Below is a small trained network, with its code and all its weights. Each question gives an input and a class and asks what happens when units are switched off, that is, made to give their printed mean instead of their output.

import numpy as np


def w(rows, s, z=0):
    codes = np.array(rows[::2]) - 128.0
    scale = np.full(codes.shape[1], s)
    scale[-1] = z or s
    return codes * scale


def f(y):
    return y / 2 * (1 + np.tanh(0.7978845608 * (y + 0.044715 * y**3)))


def log_softmax(a):
    a = a - a.max(-1, keepdims=True)
    return a - np.log(np.exp(a).sum(-1, keepdims=True))


def net(x, mask):
    res = np.array(x, float).reshape(1, 7) / 4 @ E
    y = f(res @ A[0][:, :-1].T + A[0][:, -1])
    res = res + np.where(mask, y, B[0][:, -1]) @ B[0][:, :-1]
    return log_softmax(res[-1] @ U[:, :-1].T + U[:, -1])


A, B = {}, {}
E = w([
[121,101,125,119,108,143,140],'x0',
[133,91,106,142,105,139,142],'x1',
[82,151,174,145,138,252,115],'x2',
[178,40,128,78,162,132,146],'x3',
[129,166,123,123,156,117,100],'x4',
[134,166,114,132,160,122,96],'x5',
[196,122,213,164,63,154,91],'x6',
],0.011)
A[0] = w([
[157,136,105,153,121,194,154,167],'n1',
[145,147,167,111,124,83,135,197],'n2',
[113,75,223,239,147,99,224,101],'n3',
[157,74,81,38,212,79,161,115],'n4',
[54,163,117,147,33,24,108,89],'n5',
[133,167,179,160,63,133,121,62],'n6',
[127,115,78,83,141,86,120,79],'n7',
[183,56,156,58,170,174,56,108],'n8',
[136,83,80,54,197,77,220,130],'n9',
[9,138,115,160,190,128,166,253],'n10',
[84,111,193,154,193,188,199,222],'n11',
[186,159,80,100,10,50,84,106],'n12',
[254,78,245,150,78,75,14,146],'n13',
[148,192,155,227,25,237,76,147],'n14',
[139,142,107,192,78,52,147,166],'n15',
[139,125,91,91,181,72,138,183],'n16',
],0.008,0.0042)
B[0] = w([
[33,137,161,118,119,90,116,154],'n1',
[188,79,78,184,236,129,143,153],'n2',
[149,217,78,113,94,148,116,149],'n3',
[210,209,200,183,45,153,193,194],'n4',
[66,52,4,55,225,173,188,166],'n5',
[124,166,186,193,48,127,77,161],'n6',
[223,123,157,84,91,83,191,149],'n7',
[138,64,1,142,201,130,115,174],'n8',
[244,207,170,229,80,154,166,197],'n9',
[90,57,53,114,213,142,175,201],'n10',
[70,101,67,156,142,98,99,189],'n11',
[88,84,113,112,159,145,115,177],'n12',
[57,54,15,78,143,106,135,246],'n13',
[140,182,175,91,87,41,11,245],'n14',
[142,96,57,82,168,80,181,167],'n15',
[174,66,144,142,124,163,156,174],'n16',
],0.0061,0.012)
U = w([
[122,55,67,173,169,252,157,233],'0',
[22,72,65,159,128,187,74,177],'1',
[199,189,254,229,20,199,97,3],'2',
],0.0076,0.0028)

Each question gives the input, the list of numbers given to net, and the class t.
The units are the neurons (one row each of A and B). Each row of codes is followed by its name. A weight is (code - 128) times the scale printed after its matrix; where a second scale follows, it is the last column's (A, B and U).
mask holds one flag per neuron, in row order. A switched-off neuron (its flag False) gives its mean, the last column of its row in B, instead of its output. The means were averaged over made-up inputs and are rounded, as every weight is.
A unit's drop is (log p(t) with every unit on - log p(t) with that unit switched off) / (log p(t) with every unit on - log p(t) with every unit switched off).
The circuit of an input: a set's keep is (log p(t) with only the set's units on - log p(t) with every unit switched off) / (log p(t) with every unit on - log p(t) with every unit switched off). Starting from the 12 units with the biggest drops (on a tie, the unit counted first), units are removed one at a time, each time the one whose removal leaves the highest keep (on an exact tie, the one counted first), for as long as the keep stays at least 0.8.
circuit, biggest first: the units of the circuit, biggest drop first
top k neurons: the k neurons with the biggest drops, biggest first
drop of u: that unit's drop, to one decimal
input [-6,-6,-1,7,1,-7,-8], class 2: circuit, biggest first : [n4, n9]
input [5,-7,0,-4,6,-6,7], class 1: top neuron : [n13]
input [-7,-4,-3,2,6,2,-7], class 2: top 2 neurons : [n4, n9]
input [-1,-2,-5,-1,7,-5,-1], class 0: top 2 neurons : [n14, n5]
input [6,-8,-7,-2,-6,-8,-2], class 0: top 2 neurons : [n5, n14]
input [-8,0,-5,6,-3,8,-1], class 2: top 2 neurons : [n4, n9]
input [-1,7,-2,5,-1,-7,-8], class 2: top 2 neurons : [n9, n4]
input [7,-6,-1,-7,-8,6,7], class 1: top 2 neurons : [n13, n5]
input [-7,7,0,-3,8,-2,-7], class 0: drop of n14 : 0.1
input [4,5,6,4,3,-7,3], class 1: drop of n16 : 0.0
input [4,-3,-4,-5,2,1,-3], class 0: drop of n14 : 0.2
